Facts:
q406 plavo q933; q582 plavo q354; q905 plavo q827; q604 plavo q208
q790 plavo q180; q14 plavo q909; q821 plavo q392; q771 plavo q492
q526 plavo q684; q846 plavo q309; q732 plavo q429; q336 plavo q841
q173 plavo q263; q365 plavo q464; q716 plavo q714; q96 plavo q58
q83 plavo q911; q52 plavo q94; q429 plavo q715; q94 plavo q605
q862 plavo q899; q201 plavo q455; q547 plavo q566; q70 plavo q80
q554 plavo q771; q660 plavo q14; q393 plavo q426; q208 plavo q587
q130 plavo q542; q819 plavo q980; q628 plavo q601; q492 plavo q301
q583 plavo q220; q218 plavo q583; q74 plavo q756; q823 plavo q35
q426 plavo q547; q980 plavo q83; q951 plavo q130; q273 plavo q823
q77 plavo q235; q129 plavo q722; q478 plavo q37; q587 plavo q506
q566 plavo q322; q986 plavo q769; q289 plavo q103; q899 plavo q760
q149 plavo q173; q643 plavo q951; q189 plavo q381; q311 plavo q604
q169 plavo q644; q324 plavo q93; q414 plavo q70; q870 plavo q880
q176 plavo q794; q760 plavo q517; q382 plavo q828; q601 plavo q129
q827 plavo q407; q769 plavo q628; q82 plavo q329; q301 plavo q790
q80 plavo q660; q354 plavo q697; q93 plavo q44; q567 plavo q525
q58 plavo q702; q44 plavo q643; q220 plavo q52; q828 plavo q862
q684 plavo q218; q263 plavo q169; q702 plavo q905; q945 plavo q842
q103 plavo q59; q842 plavo q986; q849 plavo q821; q560 plavo q554
q35 plavo q819; q322 plavo q869; q309 plavo q82; q909 plavo q365
q506 plavo q478; q542 plavo q480; q644 plavo q273; q933 plavo q732
q911 plavo q537; q329 plavo q359; q59 plavo q296; q694 plavo q846
q966 plavo q567; q697 plavo q870; q756 plavo q176; q715 plavo q96
q464 plavo q560; q605 plavo q985; q880 plavo q255; q589 plavo q276
q722 plavo q694; q455 plavo q716; q794 plavo q189; q407 plavo q32
q920 plavo q336; q406 metris q826; q582 metris q639; q905 metris q826
q604 metris q34; q790 metris q868; q14 metris q868; q821 metris q764
q771 metris q868; q526 metris q998; q846 metris q412; q732 metris q826
q336 metris q938; q173 metris q374; q37 metris q34; q365 metris q868
q716 metris q340; q96 metris q826; q83 metris q374; q52 metris q998
q429 metris q826; q94 metris q998; q862 metris q805; q201 metris q340
q547 metris q921; q70 metris q868; q554 metris q868; q660 metris q868
q393 metris q921; q525 metris q809; q208 metris q34; q130 metris q894
q480 metris q894; q180 metris q868; q819 metris q374; q628 metris q412
q492 metris q868; q583 metris q998; q675 metris q941; q218 metris q998
q74 metris q459; q823 metris q374; q426 metris q921; q980 metris q374
q951 metris q894; q273 metris q374; q296 metris q283; q77 metris q178
q714 metris q340; q129 metris q412; q478 metris q34; q587 metris q34
q566 metris q921; q359 metris q412; q986 metris q412; q289 metris q283
q899 metris q805; q255 metris q639; q392 metris q764; q149 metris q374
q643 metris q894; q189 metris q459; q311 metris q34; q169 metris q374
q261 metris q753; q324 metris q894; q414 metris q868; q870 metris q639
q869 metris q921; q176 metris q459; q760 metris q805; q382 metris q805
q517 metris q805; q537 metris q374; q601 metris q412; q827 metris q826
q769 metris q412; q82 metris q412; q301 metris q868; q80 metris q868
q354 metris q639; q841 metris q938; q93 metris q894; q235 metris q178
q567 metris q809; q58 metris q826; q44 metris q894; q220 metris q998
q828 metris q805; q684 metris q998; q263 metris q374; q702 metris q826
q945 metris q412; q103 metris q283; q842 metris q412; q849 metris q764
q560 metris q868; q35 metris q374; q322 metris q921; q381 metris q459
q309 metris q412; q909 metris q868; q506 metris q34; q542 metris q894
q644 metris q374; q933 metris q826; q911 metris q374; q329 metris q412
q32 metris q826; q59 metris q283; q694 metris q412; q966 metris q809
q985 metris q998; q697 metris q639; q756 metris q459; q88 metris q494
q715 metris q826; q464 metris q868; q276 metris q981; q605 metris q998
q880 metris q639; q589 metris q981; q722 metris q412; q455 metris q340
q794 metris q459; q407 metris q826; q223 metris q519; q920 metris q938

Known rows:
q130: [-12 -16  15  16   7  24   8  -4   1 -11   4  -8  -7  -4 -21   8  13   0
   7  -3  15 -12   6  -8  -6   5   8  -4]
q34: [-13  -8  -7   6   8  13  -1  -8   5  -3  -2   9   0   7  -2 -15 -13  12
  -3   5  -3   9   3  10  -4  -8   1  -2]
q208: [-10  -2 -12  10 -10   0 -16  -2  -2 -13 -11 -10   5  -5   3  -9  -4  20
  -1  -1   9   2   1  10  -4  -7   7   7]
q506: [-19  -3 -12  14   5  13  -3  -7   9  -9  -6   2   3   4  -9 -10   2   4
   3   8  15 -11   7   0   7   0   8   5]
q255: [-17  -7   0  12   5  20   4   3  12  -7   4  -4  -1   3 -14  -3   1  -3
   2   0  14 -13   5  -4   3   0   5  -7]
q933: [-10   7  -2   6   4 -23 -12  -1  -8   2  -4 -12   9  -5   6  -2  11  29
   8   2  13  15   6  -9  -8  -1   3 -15]
q826: [-12  -2   7  -7  10  -3   4  -7  -7   3  -1  -6   1   5 -12 -14  10  23
  -2   5   0  18   4 -20   5 -14  -5 -30]
q429: [-14   0  -4   0  -3  -5  -7  -9  -8  -4 -12  -8   6   0 -13 -15  18  21
   3   6  14  -1   5 -19  11  -6   7  -7]
q805: [-15  -8   1   7   5  11   5  -9  -3  -3  -3   7  -3   7  -5 -10  -5  13
  -6   2  -5   8   2   3  -9  -5  -2  -5]
q760: [-20  -4  -7  14   3  12   2  -8   4  -8  -7   0   1   4 -11  -6   8   6
   2   6  13 -11   7  -5   5   2   7   2]
q828: [-12   2  -7  16   1 -14  -9  -2  -6  -2  -6  -5   7  -3  10   0   0  23
   5   0   9   9   5   6 -17   6   4   2]
q261: [-10  -2   3  12   1   1   0  -6  -3  -2   1  -1  -1   2  -4  -5   2   6
   0  -2   6  -2   2  -5  -3  -4   6   1]
q966: [ -1   9   2  16  -3 -14  -9   6  -3  -3  -3  -3   1  18   7  -4   7  26
   8   4   2  12   3   3 -24   5  11   6]
q921: [-15  -9   2   7   5  11   5  -9  -2  -3  -3   6  -2   7  -4 -10  -5  13
  -6   1  -5   8   1   3  -9  -5  -2  -5]
q938: [-17  -7   4   6   4   9   8  -9  -5  -1  -3   5  -3   8  -5  -9  -3  14
  -7   0  -6   8   2  -1  -9  -5  -4  -8]
q480: [  3 -26  31  15   5  18   6  -9  -4   6  12   5  -8 -12 -19  -2  -1  -6
   8  -6   5 -13  -1 -15   0   0   9  -1]
q392: [-11  -2  -4  10 -14  -3 -10  -3  -9 -11 -11 -12   4  -4   1  -4   3  21
  -5  -4   7   2   0   2  -7  -5   5   3]
q235: [-13   3  -4  16   0 -15  -8  -2  -8   0  -6  -5   6  -3  10   2   2  24
   3  -2   9   8   5   4 -18   6   3   0]
q694: [  1  -3  17  23   2  14  10 -11  -4   9  23  13  -8  -3  -7 -12 -16  -6
   7 -14   1 -20  -1 -29  11 -18  -8   1]

Rows:
No name comes twice in this set of rows, the named rows included.
[-11  10  -7  15 -17   0  -6  -1 -17 -12  -5 -10   3   0   1  -5  -3  26
   2 -15  13  -8   1  -9 -11 -11  -9  10] => q986
[ -1  -5  16  17  -1  16  10  -2  -3  10  17  10  -2  -1 -12 -13 -17  -4
   8 -15   8 -23   1 -25   5 -11  -9  -1] => q722
[ -9  -6   9  19   3 -11  -6  -8 -17  -7  -6  -8   1 -10   4  12  13  26
   9  -3  11   9   5   2 -26  11   6   5] => q93
[ -5  -9  14   0   5   9   1   5   8   7  10  -5   2  -3 -21 -12   2   0
   7  -1  14  -7   3 -23  13  -7   5 -24] => q58
[-15  -6  -5  12   6  21   0   3  16  -8   4  -3   1   2 -13  -7  -5  -4
   4   3  15 -12   6   1   6  -2   7  -5] => q478
[-15  -4 -12   9  -4   5 -10 -10  -1  -9 -14   2   5   1  -5 -16   2  14
   1   6  11  -7   4   2   5  -1   9  12] => q587
[  0   2  14  26   6  13  12 -18  -5   4  29  12 -14  -2  -3  -8 -13 -12
   3 -14  -4 -16  -3 -28  14 -26  -7   3] => q846
[-15  -2   4   3   8  11   2   3   9  -4   5 -11   1   1 -20  -6  11   4
   5   3  18  -6   6 -20  12  -6   5 -24] => q96
[ -8   2  -2   0  -9 -11 -14  -2 -10  -9  -9 -19   7  -6  -4  -8  12  27
   0  -1  11   8   1 -11   2 -11   5 -12] => q732
[-13  15  -6  21  -4 -12  -3   0 -15  -2  -1  -4   6   2  11   1  -4  29
  10 -12  14  -1   7  -8 -20   0 -11   6] => q842
[  1 -13  20   2   6   5   2  -2   4  14  14   2   1  -7 -18 -16  -2  -3
   6  -2   7  -7   0 -27  18 -11   6 -21] => q702
[  2  -5  17  11  14   2   3 -19   2   7  26   3 -10  -8  -8 -11   1 -12
   1  -1  -5   0  -4 -30  26 -27   8 -19] => q827

Now the same elements, written a new way:
Known rows:
q644: [-12   4   1   4   0  17 -13  -4   6   6  -7  21   7   7  16   9   4  10
  19 -12  20  13 -24  20   5   1   7]
q340: [ -8  -1   7  -2   0  26   2  15  -2   7 -16  35   8  16  12  11  13  25
  27   4  29  21 -33  14  24   8   8]
q201: [-10  -7   2  13  -4  25 -11   9 -12   5  -3  24   8  -8  19  -1  19   5
  16  15  -6  24  22  13  23  -2   8]
q933: [-10   3  -9  11  20  26 -15  14  -4   7  -1  30  -8 -13  19  -3  19   6
  11  16   6  23  22  12  11   3   8]
q769: [-17  -7   3   6  -3  25 -12  15   3  -3  -6  28   0 -14  17   2  14  11
  25  -2  -4   9  18  16  -1  -8   0]
q130: [ -2  -4   2  -7  12  14 -13   7  -1  -1 -19  34  11  11  17   1   7  19
  13 -10   0   2   9  21   8   5   0]
q542: [ -1  -3   4  -8  14  13 -10   7   3  -5 -19  34  13  12  17   3   3  22
  14 -12   5   1  -3  22   4   7  -3]
q880: [ -5  -3 -13   8  -4  17  -4  13   4  -3 -16  34   4  -7   8   3  16  19
  13  -1  27  15 -46  21  18   0  -2]
q862: [ -2   4   0  12  -2  29  -5   5  -6   5 -14  27   9 -20   7  13  16   5
  14  15  -6  19  22  20   3  -4   8]
q309: [ -6   1   7 -11   3  15   3  16   7 -33 -19  28  11 -10  12  14  -9  26
  27 -13  46   1 -51  21  -2   0  -9]
q58: [ -2   4   1  -5  28  16 -11  14   7   2 -14  31   0  -9  17   2   1  24
  14   1  46   3 -36  14  -1   9  -5]
q794: [-17  -1   2   6  15  28  -2   6   3   8 -10  22  13 -17  12  -3  12  23
  10   1  -9  20 -12  18  18  -6   3]
q966: [-14  -5  -4  14  -3  28 -13   7 -10   5  -5  28   3 -11  16  -2  19   5
  15  13  -7  24  22  15  22  -5   9]
q289: [-10  -7   2  14  -2  24 -11  10 -11   7  -3  25   8  -7  18  -1  16   4
  17  14  -4  24  26  13  23  -3   9]
q220: [ -9   2  -8   0   0  22   4   3  -1   2 -16  33  10  -4   6  -2  -8  20
  18 -10  20  13  23  13   3   1   3]
q694: [ -9  -1   5  -9   1  16  -2  15   7 -25 -16  28   9 -12  13  10  -6  26
  26 -13  36   1 -42  19  -2  -4  -9]
q771: [ -4   2   5 -11  21  14   6   1   7 -31 -18  26   4  15  13  19 -12  26
  19  -7  48   1 -55  23  -1   0  -7]
q697: [ -8  -5 -14  12  -3  20  -9  13  -2   3 -11  35   1 -11  10   1  20   9
  13   6   7  23 -30  20  22  -2   3]
q83: [ -3   5   6 -11   7  14   1  -4   7  -3 -18  21  13  12  12  18 -11  25
  23 -13  49   1 -53  23  -1   9  -7]

Rows:
No name comes twice in this set of rows, the named rows included.
[-14   1   4  -1  19  23   2   7   7   5 -15  23  14 -17  10  -1   4  25
  11  -6  -4   9 -41  20  12  -4  -2] => q381
[-18   4  -3 -11  -1  34   5  10  -1   6 -18  39   1  14   4  -3  -6  23
  28 -12  22  14  22  12  13   5  10] => q998
[-11   0 -13  -4  -3  27  -1  17   5   6 -18  39  -9  10   5   9  21  24
  23  -2  32  15 -51  21  25   5   7] => q639
[-17  -5   4   3  -2  24 -10  16   5  -7  -8  28   2 -15  16   2  11  16
  25  -5  -1   4   7  17  -2  -7  -3] => q628
[ -4  -2 -13   4  -4  16  -2  14   5  -6 -16  34   7  -7   7   6  12  23
  14  -6  36   8 -54  21  14   3  -6] => q255
[-17  -2 -14  12  -3  32  -5   3 -11   8  -6  32   4  -8   6  -4   5   5
  15   4  -7  24  26  12  16  -5   9] => q526
[ -6   3  -1  -8   2  17   5   4   6  -7 -19  32  14   1   5  -1 -11  26
  20 -13  45   3   2  13  -1   6  -5] => q605
[-21   4   6  -9  -1  28 -13  -4   6   9  -8  28  -5  19  11  15  16  14
  27 -13  21  12 -46  22  20   5  11] => q374
[ -1   4   4   3   1  21   1   4   4  -3 -18  29  11 -18   7  17   2  16
  15  12   6   4 -14  21  -1   0   2] => q517
[-11  -6 -15  12  -3  25 -13  14  -9   6  -5  34  -3 -13  11  -1  21   5
  12  12  -6  24   0  18  25  -5   7] => q582
[-13   0 -11   9  -1  28   0   4  -7   4 -13  32   8  -4   6  -3  -4   9
  16  -5  -1  23  29  13  10  -3   7] => q218
[ -2  -5   0  -3  10  15 -14   8  -5   1 -20  34  11  10  18   0  13  13
  13  -8  -3   3  17  21  12   4   4] => q951
[-14   3   0   8  -4  19 -14  -4   3   9  -5  21   6   4  17   7   8   6
  18 -11  11  19  -9  19   9  -1   8] => q169

Now the same elements, written a new way:
Known rows:
q601: [  9  22  -2  22  -2  23   6 -10  -8  -3  -6   4   2   4   0  -8  -4   1
  -9   3  -2   2   5   6  -3   3  13]
q951: [  4  -4  -9  17   5  -3   4  -4  21  -8 -10   1  -6  -5   2   3  10  -7
   4   1   3  -5   9   7  13  -3  14]
q756: [ -7 -14  -6 -15   0 -10   7   6  11   1  -1   0   2 -10   1  -9   1   6
  -6  23  16   1  -3 -19   4  -2  -6]
q583: [ -1  -8  -4  21   3 -12   3  -2   9  -5   2   1  -9   2   3   4 -16   1
   6   7  29  -5  -3   6   9   0   5]
q492: [  8  16   6   3   6  11 -16   2 -26  17   1 -14   8  12 -29   4   0 -11
  16 -48 -25  -7   8  15 -17  21 -19]
q582: [-11  -3  -2 -24  -5 -16   8  -3  15   6   9   6  -2  -3   6  -8   9  -2
  -7  21  12   9  -3 -17   0  -2  -9]
q189: [  1   1  -5  21   3   8   1  -4  16 -12  -1   1   0  -4   1   0  -3  -2
   5  10   6  -4   1   0   1   4   8]
q506: [ -1   3  -5  22   2  13  -1  -2  18 -14   2   2   1  -4   1  -2  -4   0
   8  16   6  -3  -2  -2  -1   5   5]
q96: [  6  16   1  13   3  11   0  -4   8  -9  -7   1   3 -10   5  11  -4  -3
 -12  -9 -10   5   0   7  -7  12  19]
q769: [  0  -3 -13  23   1   1   6  -7   0  -5   1   3 -10   9   8 -11  -7   4
  -5   4   5  -4  -2   0   9   1   5]
q169: [ -4 -28  -5  15   0   0  -4 -10  11  -7   4   1 -22   0   4   4  -6   7
  -5  17   2 -10  -1   3   8  -4   5]
q58: [  7  25   3   9  -1  16  -4   3   0  -7  -5   5   4  -6   3  16  -2   2
 -12 -20 -17   4   0  11  -2  12  13]
q35: [  6   5  10  10  -6  28 -12  -1  -5  -1   0   5  -4   5 -12  17   0  11
  -8 -10 -16  -6   7  14   6  -3  -2]
q336: [ -6 -15  -6 -14   0 -12   8   5   9   2  -2   0   2 -10   1  -8   1   5
  -7  20  15   1  -2 -18   4  -3  -5]
q643: [ -2 -14 -13  11   5 -14   4   0  20  -6  -4   1 -16  -3   7   1  10  -2
   5   2   4  -6   4   9  19  -6  10]
q938: [  4  -5   8  -8  -3  -9  -2   1 -14  -7  -1  -1   7   3  14   2   3  -6
  10  -6  -8   0  -3  -8  -3 -15   5]
q764: [  3  -5   7  -8  -4  -9  -2   1 -14  -7  -1  -1   7   3  14   2   3  -6
  10  -6  -8   1  -3  -8  -3 -15   6]
q359: [  8  31   5  21   3  10 -20   6 -47  28  -3   3 -17  25 -21  -9   2 -10
  10 -43 -35 -13   8 -14  -3  24 -11]
q639: [  2  -3   8  -8  -3  -7  -2   2 -12  -8   0   0   8   2  13   1   4  -5
  13  -1  -8   1  -4  -9  -3 -14   4]

Rows:
No name comes twice in this set of rows, the named rows included.
[  0 -13 -17   8   1  -7   1  -7   4  -9   8  -8  -7  -4   5   1  -6   6
   4   0   5  -7   0  14  -2   9  -1] => q660
[-13  -1  -2 -24  -5 -12   6  -1  16   3  12   7  -1  -4   5 -10   8   0
  -4  27  12   9  -6 -19  -3   0 -11] => q311
[  9  26   5  18  -1  29  -2   2 -15   4  -3   2  16  19 -18   2  -2   3
  -6 -35 -14   0   4  13   7   1 -11] => q694
[-11  -3  -4 -26  -3 -24   8  -3  17   4   5   5  -1  -7  11   2   6  -5
 -21   1   2  12  -8 -18  -3   6  -2] => q406
[  8  17   8  19   0  10   2  -4   0  -3  -6   2   4  -2  -4   7 -14  -2
   3   7  23   1   4  12  -4   3  13] => q52
[  9  17   2   1  -1  22  -7   2 -10   0   3  -9  20   6 -20  13   0   4
   3 -39 -14  -3   6  27  -5  10 -16] => q560
[  8  19   4   4   4   6 -22   5 -36  22   2 -10  -5  12 -26   3   2 -10
  18 -48 -30 -12   9   6 -16  28 -17] => q301
[ 10  20  -1   1  -5  22  -7   2 -13  -3   5  -5  11   1 -11  14   0   9
   1 -28 -11  -3   7  25  -4  11  -8] => q464
[ -5 -15  -9  -9   7 -17   9   5  12   4  -4  -2 -15  -7   8  -6  10   2
   1  15   6   2   2  16  13 -10  10] => q44
[ -9  -8  -6 -29  -3 -27  11  -3  21  11   1   6  -8  -5   6  -5  22  -7
  -8  11   9   7   5 -10  11  -9  -3] => q324

